Moves between states:
ge: bet->bef, pak->zas, vap->vok, ton->dok, dib->gif, gon->par, dos->duv, dav->sis, gib->vov, kad->ven, taz->noz, rak->piv, noz->pip, pap->rad, vun->suf, seb->bet, ked->dib, sar->zes, piv->ked, fam->dib, ruf->kes, miz->dag, nub->vap, kun->tob, sis->lar, bef->guz, fuz->dez, mam->tuv, gur->pas, pas->ves, kem->rak, fon->duv, met->mus, des->gel, mus->piv, nuz->kun, sal->guz, duv->fon, ran->tur, dok->lal, lar->kun, vov->gur, zas->fur, par->nuz, sab->nep, dut->ruf, dag->doz, tob->dos, guk->dav, lif->lif, suf->rim, mev->lom, gif->pas, dun->gif, lal->sak, vig->pap, guz->sab, pes->guk, vok->vig, rim->dib, tur->lif, sak->dep, pip->noz, dep->kad, gel->mam, fur->seb, nep->piv, kes->gib, rer->vun, peb->pes, doz->ked, tuv->dos, dez->sis, zes->pip, ven->nub, gal->rer, lom->lal, bod->taz, kub->gon, nog->des, rad->fam, ves->gel
ze: bet->pak, pak->kun, vap->vun, ton->par, dib->vok, gon->duv, dos->des, dav->fon, gib->doz, kad->lom, taz->tuv, rak->suf, noz->pas, pap->nub, vun->rak, seb->dok, ked->zes, sar->pap, piv->sar, fam->rim, ruf->miz, miz->pip, nub->sak, kun->kub, sis->peb, bef->zas, fuz->bef, mam->noz, gur->ruf, pas->kes, kem->vun, fon->vov, met->nep, des->bod, mus->doz, nuz->lar, sal->fur, duv->gel, ran->guz, dok->lif, lar->pes, vov->dut, zas->tob, par->bod, sab->bet, dut->fam, dag->kem, tob->gon, guk->duv, lif->fuz, suf->gif, mev->met, gif->mus, dun->vig, lal->tur, vig->ven, guz->seb, pes->dos, vok->kad, rim->gal, tur->rad, sak->lif, pip->rer, dep->mev, gel->taz, fur->pes, nep->vok, kes->dag, rer->ked, peb->tuv, doz->rak, tuv->nog, dez->sab, zes->rad, ven->fuz, gal->piv, lom->dez, bod->vov, kub->guk, nog->ves, rad->vap, ves->gib

In the rows, 60 stands for zero.

The rows follow the links: the fewer symbols apart two states are, the more alike their rows tend to be.

Row, then state:
72 69 56 57 69 52 69 61 63 53 71 80 67 43 55 58 57 59 77 57 40 94 74 57 46 60 45 45 57 48 45 57 71 46 55 111 82 33 49 56 59 69 48
state: lif
71 50 79 62 63 67 54 57 67 66 52 28 49 63 50 58 59 54 50 52 46 16 47 52 64 58 68 89 50 68 51 51 51 45 66 85 71 95 70 52 59 55 67
state: nep
70 54 58 57 61 42 70 58 67 63 59 74 56 53 82 57 57 58 59 59 41 86 89 78 62 58 31 47 61 47 47 53 54 61 60 106 81 44 65 52 60 59 36
state: ran
46 80 57 56 44 52 60 59 71 43 64 60 79 90 82 59 60 60 71 62 77 59 76 80 52 62 45 59 62 59 69 45 78 72 45 15 40 63 37 46 56 65 56
state: vov
57 73 32 58 65 77 53 62 41 54 53 62 69 35 48 61 56 60 44 73 62 48 23 43 72 59 90 59 73 57 60 83 71 84 75 61 63 60 47 79 62 47 65
state: lar
72 68 65 56 71 61 65 58 57 55 77 70 68 38 50 61 58 63 91 57 35 69 58 53 43 59 60 51 58 56 44 60 68 42 39 113 81 49 47 62 59 76 58
state: sak
73 46 53 57 58 40 66 64 65 68 52 55 49 51 77 61 59 59 44 62 39 69 93 74 69 59 32 63 63 52 48 52 48 73 69 106 79 63 69 54 59 50 47
state: guz
70 50 42 59 48 48 42 64 57 67 41 61 53 42 50 54 56 59 28 73 46 62 79 48 80 64 45 60 72 76 49 61 54 93 78 94 74 64 68 62 59 40 78
state: zas
65 70 49 57 73 57 48 56 72 52 63 84 69 71 18 59 61 61 65 66 52 89 62 26 56 59 58 43 58 80 55 46 71 54 70 76 66 34 48 45 57 64 77
state: ton
71 60 57 59 54 54 63 60 53 59 65 56 59 27 72 56 58 59 71 59 33 59 74 68 54 62 49 61 65 49 44 71 58 65 45 123 86 67 62 65 59 65 53
state: fuz
47 37 60 59 66 48 52 60 38 72 71 65 42 50 45 59 61 60 75 55 80 73 78 50 50 62 42 54 57 59 70 81 40 54 51 15 38 54 83 83 58 68 66
state: noz
53 28 45 61 63 60 61 57 61 76 72 55 32 74 60 60 61 60 76 66 80 55 61 57 47 60 61 63 69 54 70 60 30 72 47 15 40 63 95 64 59 71 57
state: tuv
57 74 44 58 67 75 38 62 55 54 51 68 69 52 14 60 60 63 46 65 61 71 38 27 65 57 75 50 72 81 58 66 72 71 74 58 57 46 43 67 61 53 89
state: nuz
72 51 52 59 60 38 62 59 68 64 50 61 51 52 67 60 60 62 43 65 38 74 98 66 72 61 30 59 64 59 43 49 51 72 74 111 77 53 68 49 61 52 55
state: seb
54 48 82 61 72 72 67 63 72 65 40 69 49 82 59 60 62 57 34 52 69 66 42 61 73 60 75 53 48 54 64 47 51 20 92 38 50 51 75 48 59 46 46
state: gal
48 35 47 60 66 51 52 62 60 73 71 64 40 81 43 58 58 61 82 63 76 68 70 47 43 57 53 56 66 68 74 60 35 62 49 15 41 57 89 58 59 70 68
state: taz
57 59 79 62 73 68 56 63 72 62 49 35 57 77 34 58 63 56 48 51 64 24 47 36 65 59 68 81 50 71 65 46 61 24 80 50 57 90 59 45 62 53 66
state: mus
56 69 45 57 75 65 40 60 68 56 59 77 66 76 16 58 61 62 64 64 60 79 49 22 63 61 71 46 68 83 61 47 70 65 70 53 55 41 48 48 61 59 82
state: par
50 47 85 57 69 66 65 56 57 64 46 70 50 65 57 59 59 65 35 44 74 69 47 57 76 60 74 53 38 52 67 68 47 17 88 30 46 47 78 67 61 47 49
state: ked
46 50 60 58 59 47 54 62 69 66 68 52 49 91 50 60 60 62 77 61 85 54 82 51 50 62 43 65 59 68 74 50 52 65 44 7 37 73 72 49 60 68 67
state: ves

Each walk starts at a row. The symbols on each line, taken left to right, move it on to the next state.
Answer with the state's row; about right is enough.
---
65 63 72 58 68 66 57 58 68 58 59 25 59 66 36 57 60 60 62 57 54 13 50 41 61 60 69 89 56 74 55 55 60 41 65 78 68 98 63 53 58 62 67
ge ge ge ze ge	50 48 66 61 62 52 56 59 31 63 62 73 52 31 47 57 62 64 64 56 76 79 74 51 58 63 46 47 55 46 66 91 49 45 64 23 43 48 75 92 55 62 64
ze ze ze ze ze ze	55 54 80 59 82 68 66 59 62 66 45 69 56 64 45 57 60 57 38 49 70 67 44 49 74 57 71 52 45 47 67 61 55 13 95 32 50 52 69 62 56 44 45
---
68 51 42 61 56 43 64 58 60 67 40 57 54 48 78 59 62 59 33 69 43 64 85 74 79 62 36 66 69 54 51 56 46 86 78 96 75 65 74 58 61 45 53
ze ze ge ze ze ze ze	53 36 49 60 61 55 58 61 70 73 70 54 42 89 47 58 61 62 78 62 79 55 68 50 47 60 54 61 66 68 73 49 37 68 42 16 42 67 87 47 64 73 64
ge ze ze ge ge ze ze	49 77 70 62 69 44 59 61 42 51 50 54 74 52 48 58 59 59 50 53 80 56 86 48 62 61 38 64 55 49 69 77 74 32 75 18 41 66 39 81 59 52 59
---
70 74 59 57 73 50 67 63 59 52 76 73 67 43 47 59 61 57 81 57 35 77 67 51 41 58 54 48 57 54 45 58 69 43 50 117 87 47 51 54 62 70 52
ge ge ge ze ze ze ze	72 49 51 63 54 46 56 58 63 66 46 53 54 44 59 58 60 60 40 68 39 55 90 62 74 59 30 71 65 67 47 57 52 77 75 106 80 68 70 58 59 44 71
ge ze ge ge ze ge ze	69 64 57 60 65 49 75 58 60 61 67 82 60 44 71 56 57 59 71 58 38 98 74 73 54 61 50 39 54 45 46 55 65 50 55 107 83 29 58 56 61 67 44
---
69 66 72 59 70 69 57 60 59 56 70 32 61 51 36 59 56 61 76 56 43 19 52 42 48 59 67 84 55 67 52 61 62 43 53 94 73 95 53 60 55 68 64
ge ze ze ze ge	74 51 48 57 51 41 52 53 56 67 46 56 50 39 69 64 58 60 42 65 38 58 89 66 73 59 34 65 66 62 45 60 51 79 69 111 80 68 70 61 60 45 58
ze ge ze ge ge ge ze	54 48 44 59 58 71 79 59 44 64 63 49 47 45 91 59 60 61 58 69 70 38 41 85 58 61 74 67 74 34 67 76 46 81 57 40 50 72 74 76 60 58 34
---
60 55 72 55 45 67 68 58 54 62 62 92 52 46 86 61 59 61 63 53 51 100 47 84 58 61 70 35 47 50 54 60 54 53 44 76 67 19 68 65 63 63 49
ze ge ze ze ze ge	60 63 48 61 61 72 79 59 43 59 59 45 62 36 92 58 64 57 57 69 57 32 40 86 58 62 78 71 71 24 59 81 62 78 62 61 63 75 58 82 57 57 31
ze ze ge ze	51 39 50 60 63 58 52 61 73 71 69 61 39 93 46 62 56 59 79 66 74 61 60 50 51 60 59 59 68 70 73 45 43 74 47 17 42 58 81 43 59 74 64
---
48 40 32 60 59 71 64 60 67 71 66 58 45 82 69 59 61 58 66 71 78 51 41 66 52 56 77 58 77 58 74 55 42 93 55 18 43 59 82 52 55 64 53
ze ze ze ze ge ze	51 73 66 59 62 41 55 59 29 48 59 61 71 42 56 62 55 58 55 56 76 73 87 56 61 61 36 59 55 51 73 92 73 48 59 21 42 61 43 91 59 56 61
ze ge ge ze ge ze	56 56 81 60 83 65 65 60 64 53 43 58 58 75 41 58 57 62 35 49 70 55 48 43 75 61 68 59 44 51 67 56 63 12 98 35 48 60 61 55 58 47 50
---
56 66 69 56 39 64 65 57 81 54 59 79 67 93 96 63 60 60 51 53 65 81 52 87 58 58 63 45 49 61 65 34 66 58 49 43 55 36 53 31 58 58 48
ze ge ge ge	46 68 66 58 49 41 51 58 59 55 64 54 63 81 61 63 63 62 69 60 85 56 90 54 50 57 34 69 53 68 73 58 67 60 44 1 35 69 50 60 59 67 73
ge ze ze ge ge ze ze	71 62 70 63 57 69 52 56 53 54 71 41 63 40 55 58 60 63 82 54 42 27 42 55 43 60 72 74 55 66 44 65 64 48 37 104 76 87 57 63 60 74 71
---
75 48 57 56 58 44 61 56 61 69 52 36 52 49 73 57 63 57 43 59 38 35 82 69 70 57 41 76 62 58 44 59 49 68 71 107 79 88 74 58 60 51 56
ze ze ze ze ge	56 76 34 59 64 77 48 57 67 52 54 74 74 75 35 63 60 59 51 73 66 70 28 34 66 60 89 46 74 79 63 50 75 82 69 43 51 44 42 50 62 57 77
ze ge ze ze ze ze	54 57 77 62 53 71 66 58 86 64 47 68 57 103 76 59 58 61 40 56 66 68 38 75 71 57 72 47 47 60 67 30 56 42 75 42 54 45 63 25 60 51 49
